Below are the code and all the weights of a small trained network. Each question names an input and a class and asks about switching units off, where a switched-off unit gives its printed mean instead of its output.

import numpy as np


def w(rows, s, z=0):
    codes = np.array(rows[::2]) - 128.0
    scale = np.full(codes.shape[1], s)
    scale[-1] = z or s
    return codes * scale


def norm(h):
    return h / np.sqrt((h * h).mean(-1, keepdims=True) + 1e-5)


def f(y):
    return np.maximum(y, 0)


def log_softmax(a):
    a = a - a.max(-1, keepdims=True)
    return a - np.log(np.exp(a).sum(-1, keepdims=True))


def net(x, mask):
    res = np.array(x, float).reshape(1, 3) / 4 @ E
    u = 0
    for l in range(4):
        y = f(norm(res) @ A[l][:, :-1].T + A[l][:, -1])
        res = res + np.where(mask[u : u + 3], y, B[l][:, -1]) @ B[l][:, :-1]
        u += 3
    return log_softmax(norm(res)[-1] @ U[:, :-1].T + U[:, -1])


A, B = {}, {}
E = w([
[103,128,90,93,81],'x0',
[178,138,12,227,119],'x1',
[254,116,210,136,8],'x2',
],0.0055)
A[0] = w([
[48,126,59,73,6,28],'L0N0',
[100,165,174,80,127,2],'L0N1',
[160,150,212,211,229,84],'L0N2',
],0.014,0.0045)
B[0] = w([
[247,142,154,55,172,226],'L0N0',
[117,20,118,166,129,194],'L0N1',
[214,134,137,50,143,255],'L0N2',
],0.015,0.0053)
A[1] = w([
[11,254,168,45,245,83],'L1N0',
[33,210,109,122,203,6],'L1N1',
[70,157,126,43,251,38],'L1N2',
],0.012,0.0019)
B[1] = w([
[110,122,247,116,86,211],'L1N0',
[86,158,128,204,73,172],'L1N1',
[190,119,124,97,36,255],'L1N2',
],0.011,0.0068)
A[2] = w([
[64,200,100,139,252,69],'L2N0',
[186,113,177,100,61,144],'L2N1',
[48,227,147,87,239,2],'L2N2',
],0.012,0.0024)
B[2] = w([
[151,151,66,149,92,130],'L2N0',
[45,180,124,197,94,254],'L2N1',
[1,119,151,169,193,128],'L2N2',
],0.0091,0.014)
A[3] = w([
[57,8,113,113,103,124],'L3N0',
[167,155,21,178,192,98],'L3N1',
[15,66,203,34,175,5],'L3N2',
],0.015,0.0013)
B[3] = w([
[84,175,121,170,115,247],'L3N0',
[77,89,96,114,178,252],'L3N1',
[134,104,8,155,198,250],'L3N2',
],0.014,0.0043)
U = w([
[48,191,211,203,2,254],'0',
[74,91,1,201,213,188],'1',
[223,132,169,24,178,17],'2',
],0.0092,0.00035)

Each question gives the input, the list of numbers given to net, and the class t.
The units are the neurons (one row each of A and B). Each row of codes is followed by its name. A weight is (code - 128) times the scale printed after its matrix; where a second scale follows, it is the last column's (A, B and U).
mask holds one flag per neuron, layer by layer. A switched-off neuron (its flag False) gives its mean, the last column of its row in B, instead of its output. The means were averaged over made-up inputs and are rounded, as every weight is.
A unit's drop is (log p(t) with every unit on - log p(t) with that unit switched off) / (log p(t) with every unit on - log p(t) with every unit switched off).
The circuit of an input: a set's keep is (log p(t) with only the set's units on - log p(t) with every unit switched off) / (log p(t) with every unit on - log p(t) with every unit switched off). Starting from all 12 units, units are removed one at a time, each time the one whose removal leaves the highest keep (on an exact tie, the one counted first), for as long as the keep stays at least 0.8.
units of the circuit, in order: the units of the circuit, biggest drop first
unit that matters most: the unit with the biggest drop
k most important neurons: the k neurons with the biggest drops, biggest first
k most important neurons of layer l: the k neurons of layer l with the biggest drops, biggest first
drop when u is switched off: that unit's drop, to one decimal
input [0,8,-8], class 0: unit that matters most => L1N1
input [6,-5,-5], class 2: 2 most important neurons => [L0N0, L1N2]
input [8,-8,-2], class 1: 2 most important neurons => [L0N1, L3N2]
input [2,5,3], class 1: 3 most important neurons => [L1N0, L1N2, L3N1]
input [-4,-2,-5], class 0: 2 most important neurons => [L1N2, L0N0]
input [5,-5,2], class 1: units of the circuit, in order => [L1N2, L3N2]
input [8,-2,7], class 2: 2 most important neurons => [L0N0, L3N0]
input [2,-1,-3], class 0: 2 most important neurons => [L0N2, L2N1]
input [4,0,-4], class 0: 2 most important neurons of layer 1 => [L1N0, L1N2]
input [-5,-5,0], class 1: 4 most important neurons => [L0N1, L0N0, L3N2, L1N2]
input [-6,6,5], class 1: 3 most important neurons => [L1N0, L1N2, L0N0]
input [-7,6,4], class 2: 2 most important neurons => [L0N2, L3N2]
input [5,-6,-1], class 1: 2 most important neurons => [L0N1, L0N2]
input [-5,2,-1], class 2: most important neuron => [L0N2]
input [3,-8,-5], class 1: 2 most important neurons => [L0N1, L3N2]
input [3,3,-3], class 0: 2 most important neurons of layer 0 => [L0N1, L0N2]
input [8,-4,6], class 2: 2 most important neurons of layer 1 => [L1N1, L1N0]
input [7,-8,-3], class 1: 2 most important neurons of layer 0 => [L0N1, L0N2]
input [8,1,-6], class 2: drop when L0N0 is switched off => 1.2
input [5,-7,1], class 1: units of the circuit, in order => [L3N2]
input [0,1,-4], class 0: drop when L1N0 is switched off => 0.0
input [0,-2,1], class 1: drop when L2N1 is switched off => 0.1
